Below is a small trained network, with its code and all its weights. Each question gives an input and a target symbol and asks what happens when units are switched off, that is, made to give their printed mean instead of their output.

import numpy as np


def w(rows, s, z=0):
    codes = np.array(rows[::2]) - 128.0
    scale = np.full(codes.shape[1], s)
    scale[-1] = z or s
    return codes * scale


def f(y):
    return np.maximum(y, 0)


def softmax(a):
    e = np.exp(a - a.max(-1, keepdims=True))
    return e / e.sum(-1, keepdims=True)


def log_softmax(a):
    a = a - a.max(-1, keepdims=True)
    return a - np.log(np.exp(a).sum(-1, keepdims=True))


def net(x, mask):
    ids = ['αβεζηθλψω'.index(c) for c in x.split()]
    T = len(ids)
    res = E[ids] + P[:T]
    q, k, v = (res @ M[0].T for M in (Q, K, V))
    z = softmax(np.where(np.tri(T) > 0, q @ k.T / 4**0.5, -1e9)) @ v
    res = res + np.where(mask[0], z, O[0][:, -1]) @ O[0][:, :-1]
    y = f(res @ A[0][:, :-1].T + A[0][:, -1])
    res = res + np.where(mask[1:9], y, B[0][:, -1]) @ B[0][:, :-1]
    return log_softmax(res[-1] @ U[:, :-1].T + U[:, -1])


Q, K, V, O, A, B = {}, {}, {}, {}, {}, {}
E = w([
[68,214,172,82,57],'α',
[121,29,39,68,4],'β',
[36,107,155,175,71],'ε',
[201,107,92,2,29],'ζ',
[81,36,193,168,147],'η',
[89,198,200,143,142],'θ',
[152,99,197,137,184],'λ',
[119,74,248,94,115],'ψ',
[187,21,69,3,122],'ω',
],0.012)
P = w([
[99,185,83,129,241],'0',
[35,124,165,44,90],'1',
[162,137,190,191,118],'2',
[51,104,154,39,76],'3',
[181,121,189,189,101],'4',
[67,86,139,30,72],'5',
[202,110,188,188,95],'6',
[67,76,135,17,61],'7',
[210,99,196,186,84],'8',
[76,54,125,2,55],'9',
[233,77,208,181,69],'10',
],0.011)
Q[0] = w([
[123,82,211,96,89],'head 1',
[35,99,136,76,193],'head 1',
[217,126,180,253,95],'head 1',
[95,155,54,119,153],'head 1',
],0.012)
K[0] = w([
[168,104,7,140,140],'head 1',
[73,180,88,145,198],'head 1',
[177,69,120,118,78],'head 1',
[59,137,164,169,160],'head 1',
],0.016)
V[0] = w([
[143,158,48,48,63],'head 1',
[185,208,89,180,149],'head 1',
[152,10,124,122,201],'head 1',
[52,51,59,205,134],'head 1',
],0.011)
O[0] = w([
[115,254,155,137,76,210],'head 1',
[181,69,214,115,133,2],'head 1',
[44,58,160,168,144,197],'head 1',
[113,47,97,199,26,18],'head 1',
],0.014,0.0044)
A[0] = w([
[154,101,58,245,171,63],'neuron 1',
[138,92,178,36,1,162],'neuron 2',
[224,132,85,161,185,124],'neuron 3',
[85,178,113,145,57,63],'neuron 4',
[131,72,180,243,125,33],'neuron 5',
[107,80,139,165,67,146],'neuron 6',
[240,207,95,198,99,137],'neuron 7',
[140,112,55,37,97,255],'neuron 8',
],0.0088,0.0064)
B[0] = w([
[156,181,98,152,206,142],'neuron 1',
[187,134,104,157,197,241],'neuron 2',
[79,176,137,188,109,148],'neuron 3',
[156,83,127,138,204,252],'neuron 4',
[121,179,98,140,97,167],'neuron 5',
[137,157,11,70,96,184],'neuron 6',
[152,40,170,104,72,252],'neuron 7',
[59,155,204,186,97,215],'neuron 8',
],0.011)
U = w([
[107,180,150,93,92,182],'α',
[241,104,129,191,64,163],'β',
[148,174,90,81,119,112],'ε',
[254,152,175,96,129,157],'ζ',
[219,189,83,109,185,70],'η',
[164,226,109,51,206,37],'θ',
[243,124,171,211,221,2],'λ',
[163,76,143,29,149,173],'ψ',
[35,158,206,192,94,109],'ω',
],0.0072,0.0046)

Each question gives the input, a string of symbols that net reads in full, and the target symbol t.
The units are the heads (4 rows each of Q, K, V and O) and the neurons (one row each of A and B). Each row of codes is followed by its name. A weight is (code - 128) times the scale printed after its matrix; where a second scale follows, it is the last column's (O, A, B and U).
mask holds one flag per unit, heads first, then neurons. A switched-off unit (its flag False) gives its mean, the last column of its rows in O or B, instead of its output. The means were averaged over made-up inputs and are rounded, as every weight is.
A unit's drop is (log p(t) with every unit on - log p(t) with that unit switched off) / (log p(t) with every unit on - log p(t) with every unit switched off).
The circuit of an input: a set's keep is (log p(t) with only the set's units on - log p(t) with every unit switched off) / (log p(t) with every unit on - log p(t) with every unit switched off). Starting from all 9 units, units are removed one at a time, each time the one whose removal leaves the highest keep (on an exact tie, the one counted first), for as long as the keep stays at least 0.8.
circuit, biggest first: the units of the circuit, biggest drop first
most important unit: the unit with the biggest drop
top k neurons: the k neurons with the biggest drops, biggest first
drop of u: that unit's drop, to one decimal
input λ λ α ψ λ α λ β α λ α, target β: most important unit	neuron 7
input ζ α β ε, target θ: circuit, biggest first	[head 1; neuron 8]
input λ ζ θ, target ζ: circuit, biggest first	[neuron 7; head 1; neuron 4]
input β ψ λ ε α λ ψ ψ, target η: circuit, biggest first	[head 1; neuron 2; neuron 6; neuron 7]
input ε ζ θ θ ω, target ω: top 2 neurons	[neuron 2; neuron 6]
input ψ α ζ λ ε, target ζ: circuit, biggest first	[head 1; neuron 7]
input α ζ β α λ, target β: circuit, biggest first	[head 1; neuron 7]
input ω ω ζ ζ ψ α α, target ζ: top 4 neurons	[neuron 7; neuron 4; neuron 8; neuron 6]
input ψ λ θ α ε ζ α ζ, target ω: top 3 neurons	[neuron 8; neuron 4; neuron 6]
input α λ λ λ λ λ η λ ψ, target ψ: top 3 neurons	[neuron 8; neuron 2; neuron 3]
input η λ η η, target ε: top 2 neurons	[neuron 6; neuron 5]
input α β λ α λ ψ α, target β: circuit, biggest first	[head 1; neuron 7; neuron 4]
input α α α ε β λ α ε η, target β: circuit, biggest first	[head 1; neuron 8]
input ψ λ λ λ θ λ λ λ, target ω: most important unit	neuron 8
input ζ λ λ η, target θ: circuit, biggest first	[head 1; neuron 7]
input θ λ α ψ β η, target λ: top 2 neurons	[neuron 2; neuron 7]
input λ ψ ψ θ λ ψ λ θ η, target η: top 4 neurons	[neuron 1; neuron 6; neuron 7; neuron 5]
input ε λ α θ ζ ζ, target β: top 2 neurons	[neuron 2; neuron 8]
input ζ θ λ ζ λ α, target θ: top 2 neurons	[neuron 2; neuron 7]
input λ α ψ β α η α α, target ψ: top neuron	[neuron 6]
input ψ α ψ, target ψ: top 2 neurons	[neuron 2; neuron 8]
input ζ α θ λ, target θ: top 2 neurons	[neuron 8; neuron 7]
input β α λ α ζ α λ β λ λ θ, target β: circuit, biggest first	[neuron 7; head 1; neuron 4]
input ψ λ λ θ λ λ λ λ ε α, target ω: top 3 neurons	[neuron 8; neuron 6; neuron 4]
input λ η λ η, target ψ: top 2 neurons	[neuron 8; neuron 6]
input α α λ α ζ θ λ ζ, target ζ: drop of head 1	1.3
input ζ α θ ζ λ ε λ, target ζ: drop of neuron 4	0.1
input θ β λ λ α α λ ψ α ψ, target λ: drop of neuron 5	0.0
